Below are the code and all the weights of a small trained network. Each question names an input and a class and asks about switching units off, where a switched-off unit gives its printed mean instead of its output.

import numpy as np


def w(rows, s, z=0):
    codes = np.array(rows[::2]) - 128.0
    scale = np.full(codes.shape[1], s)
    scale[-1] = z or s
    return codes * scale


def f(y):
    return y / 2 * (1 + np.tanh(0.7978845608 * (y + 0.044715 * y**3)))


def log_softmax(a):
    a = a - a.max(-1, keepdims=True)
    return a - np.log(np.exp(a).sum(-1, keepdims=True))


def net(x, mask):
    res = np.array(x, float).reshape(1, 7) / 4 @ E
    y = f(res @ A[0][:, :-1].T + A[0][:, -1])
    res = res + np.where(mask, y, B[0][:, -1]) @ B[0][:, :-1]
    return log_softmax(res[-1] @ U[:, :-1].T + U[:, -1])


A, B = {}, {}
E = w([
[95,152,146,145,120],'x0',
[128,126,135,128,118],'x1',
[152,111,117,115,132],'x2',
[197,247,172,115,161],'x3',
[131,125,132,127,121],'x4',
[150,109,140,115,103],'x5',
[167,152,35,232,90],'x6',
],0.012)
A[0] = w([
[53,52,112,128,114,78],'n1',
[57,122,181,26,160,50],'n2',
[118,71,254,29,203,83],'n3',
[173,206,194,123,155,5],'n4',
[221,181,216,114,133,14],'n5',
[49,39,112,126,113,95],'n6',
[150,169,201,166,236,24],'n7',
[175,136,108,236,58,189],'n8',
],0.0087,0.0012)
B[0] = w([
[130,50,194,119,194,186],'n1',
[69,140,51,173,2,215],'n2',
[67,140,41,50,131,253],'n3',
[153,84,196,127,111,196],'n4',
[195,36,159,91,160,200],'n5',
[194,56,210,156,206,197],'n6',
[106,127,175,99,136,180],'n7',
[72,153,68,85,101,203],'n8',
],0.0097,0.012)
U = w([
[75,142,79,127,79,255],'0',
[136,117,249,127,207,1],'1',
],0.016,0.00056)

Each question gives the input, the list of numbers given to net, and the class t.
The units are the neurons (one row each of A and B). Each row of codes is followed by its name. A weight is (code - 128) times the scale printed after its matrix; where a second scale follows, it is the last column's (A, B and U).
mask holds one flag per neuron, in row order. A switched-off neuron (its flag False) gives its mean, the last column of its row in B, instead of its output. The means were averaged over made-up inputs and are rounded, as every weight is.
A unit's drop is (log p(t) with every unit on - log p(t) with that unit switched off) / (log p(t) with every unit on - log p(t) with every unit switched off).
unit that matters most: the unit with the biggest drop
top k neurons: the k neurons with the biggest drops, biggest first
drop when u is switched off: that unit's drop, to one decimal
input [8,-5,-8,-8,3,0,-6], class 1: unit that matters most : n6
input [-8,4,4,6,-5,3,-7], class 0: top 2 neurons : n3, n2
input [-6,-8,8,-8,6,-6,-6], class 1: top 2 neurons : n6, n1
input [1,7,3,-4,3,-5,3], class 1: top 3 neurons : n2, n3, n6
input [5,7,-2,-7,-2,8,-5], class 1: top 3 neurons : n6, n1, n8
input [-1,5,-5,7,-6,-2,-7], class 0: top 3 neurons : n2, n3, n6
input [6,5,7,6,8,4,-7], class 0: drop when n3 is switched off : 0.7
input [3,-8,-4,-5,6,-8,4], class 1: drop when n6 is switched off : 0.3
input [-4,-8,-2,-3,7,2,1], class 1: drop when n3 is switched off : 0.2
input [-8,7,0,0,8,-1,-7], class 0: drop when n8 is switched off : 0.0
